Here is a tiny trained network, its code and every weight. The questions are about switching its units off for an input and a class, where a switched-off unit gives its printed mean instead of its output.

import numpy as np


def w(rows, s, z=0):
    codes = np.array(rows[::2]) - 128.0
    scale = np.full(codes.shape[1], s)
    scale[-1] = z or s
    return codes * scale


def norm(h):
    return h / np.sqrt((h * h).mean(-1, keepdims=True) + 1e-5)


def f(y):
    return np.maximum(y, 0)


def log_softmax(a):
    a = a - a.max(-1, keepdims=True)
    return a - np.log(np.exp(a).sum(-1, keepdims=True))


def net(x, mask):
    res = np.array(x, float).reshape(1, 7) / 4 @ E
    u = 0
    for l in range(3):
        y = f(norm(res) @ A[l][:, :-1].T + A[l][:, -1])
        res = res + np.where(mask[u : u + 4], y, B[l][:, -1]) @ B[l][:, :-1]
        u += 4
    return log_softmax(norm(res)[-1] @ U[:, :-1].T + U[:, -1])


A, B = {}, {}
E = w([
[160,135,127,128,125,136,130],'x0',
[103,31,174,145,39,243,166],'x1',
[116,121,126,119,126,117,127],'x2',
[161,2,36,180,206,186,38],'x3',
[173,140,124,122,127,141,137],'x4',
[155,135,221,61,216,139,44],'x5',
[131,130,128,127,142,137,140],'x6',
],0.0086)
A[0] = w([
[143,45,2,171,189,142,61,36],'L0N1',
[122,140,35,221,91,85,183,2],'L0N2',
[114,122,7,221,130,87,246,8],'L0N3',
[126,220,18,200,218,47,103,20],'L0N4',
],0.0088,0.0078)
B[0] = w([
[89,227,139,244,162,97,175,254],'L0N1',
[129,197,133,26,103,158,33,175],'L0N2',
[108,166,161,87,27,202,13,197],'L0N3',
[188,13,157,29,88,44,202,220],'L0N4',
],0.011,0.0059)
A[1] = w([
[123,131,107,148,152,114,162,6],'L1N1',
[100,223,151,118,121,103,179,91],'L1N2',
[158,63,6,142,185,143,83,1],'L1N3',
[139,138,173,87,231,128,75,19],'L1N4',
],0.012,0.0033)
B[1] = w([
[87,109,236,125,145,221,187,141],'L1N1',
[156,156,51,225,254,112,150,254],'L1N2',
[82,189,239,190,179,99,176,163],'L1N3',
[109,174,43,49,39,170,28,214],'L1N4',
],0.0081,0.0069)
A[2] = w([
[179,149,118,99,195,104,124,254],'L2N1',
[114,149,125,75,74,153,60,191],'L2N2',
[121,218,128,148,99,115,179,63],'L2N3',
[124,2,143,160,94,217,193,23],'L2N4',
],0.011,0.00084)
B[2] = w([
[117,9,177,184,39,175,194,226],'L2N1',
[75,116,38,129,120,206,133,246],'L2N2',
[98,126,143,205,164,163,78,255],'L2N3',
[215,90,106,49,121,1,161,205],'L2N4',
],0.01,0.0066)
U = w([
[102,159,174,254,187,125,132,122],'0',
[104,163,89,75,77,196,59,254],'1',
[172,77,142,36,116,15,166,6],'2',
],0.015,0.0023)

Each question gives the input, the list of numbers given to net, and the class t.
The units are the neurons (one row each of A and B). Each row of codes is followed by its name. A weight is (code - 128) times the scale printed after its matrix; where a second scale follows, it is the last column's (A, B and U).
mask holds one flag per neuron, layer by layer. A switched-off neuron (its flag False) gives its mean, the last column of its row in B, instead of its output. The means were averaged over made-up inputs and are rounded, as every weight is.
A unit's drop is (log p(t) with every unit on - log p(t) with that unit switched off) / (log p(t) with every unit on - log p(t) with every unit switched off).
The circuit of an input: a set's keep is (log p(t) with only the set's units on - log p(t) with every unit switched off) / (log p(t) with every unit on - log p(t) with every unit switched off). Starting from all 12 units, units are removed one at a time, each time the one whose removal leaves the highest keep (on an exact tie, the one counted first), for as long as the keep stays at least 0.8.
circuit, biggest first: the units of the circuit, biggest drop first
k most important neurons: the k neurons with the biggest drops, biggest first
k most important neurons of layer l: the k neurons of layer l with the biggest drops, biggest first
drop of u: that unit's drop, to one decimal
input [-1,8,1,3,2,7,-2], class 2: 2 most important neurons -> L2N4, L0N2
input [0,-2,0,3,2,4,7], class 1: circuit, biggest first -> L1N4
input [0,-5,-5,-4,4,8,5], class 1: 2 most important neurons -> L1N4, L0N1
input [-2,2,-2,-1,-8,-1,5], class 2: circuit, biggest first -> L0N1, L2N4
input [-8,5,7,5,7,-1,-4], class 0: 2 most important neurons of layer 0 -> L0N4, L0N1
input [4,4,8,-1,3,3,-2], class 2: 4 most important neurons -> L0N1, L0N2, L2N4, L1N4
input [5,6,-5,-7,5,7,1], class 0: 2 most important neurons -> L0N4, L0N3
input [1,-1,-1,-1,4,4,-7], class 1: 2 most important neurons -> L0N1, L1N4
input [1,8,2,-7,-4,-5,4], class 2: 2 most important neurons -> L0N1, L2N4
input [-4,-5,1,5,-6,-6,2], class 1: 2 most important neurons of layer 0 -> L0N3, L0N2
input [3,6,6,-7,3,-2,6], class 0: 3 most important neurons -> L0N4, L2N3, L1N2
input [-4,-7,6,-1,1,7,-8], class 1: 3 most important neurons -> L1N4, L0N1, L2N2
input [7,-6,2,-4,7,-6,7], class 1: 3 most important neurons -> L0N3, L0N2, L0N1
input [-8,4,-7,1,3,1,-4], class 2: circuit, biggest first -> L2N4
input [-5,4,-5,1,1,-2,6], class 2: drop of L2N4 -> 0.8
input [8,-4,-1,-2,7,5,8], class 1: drop of L0N1 -> 2.2
input [3,6,8,-4,2,-5,-6], class 2: drop of L1N4 -> 0.8
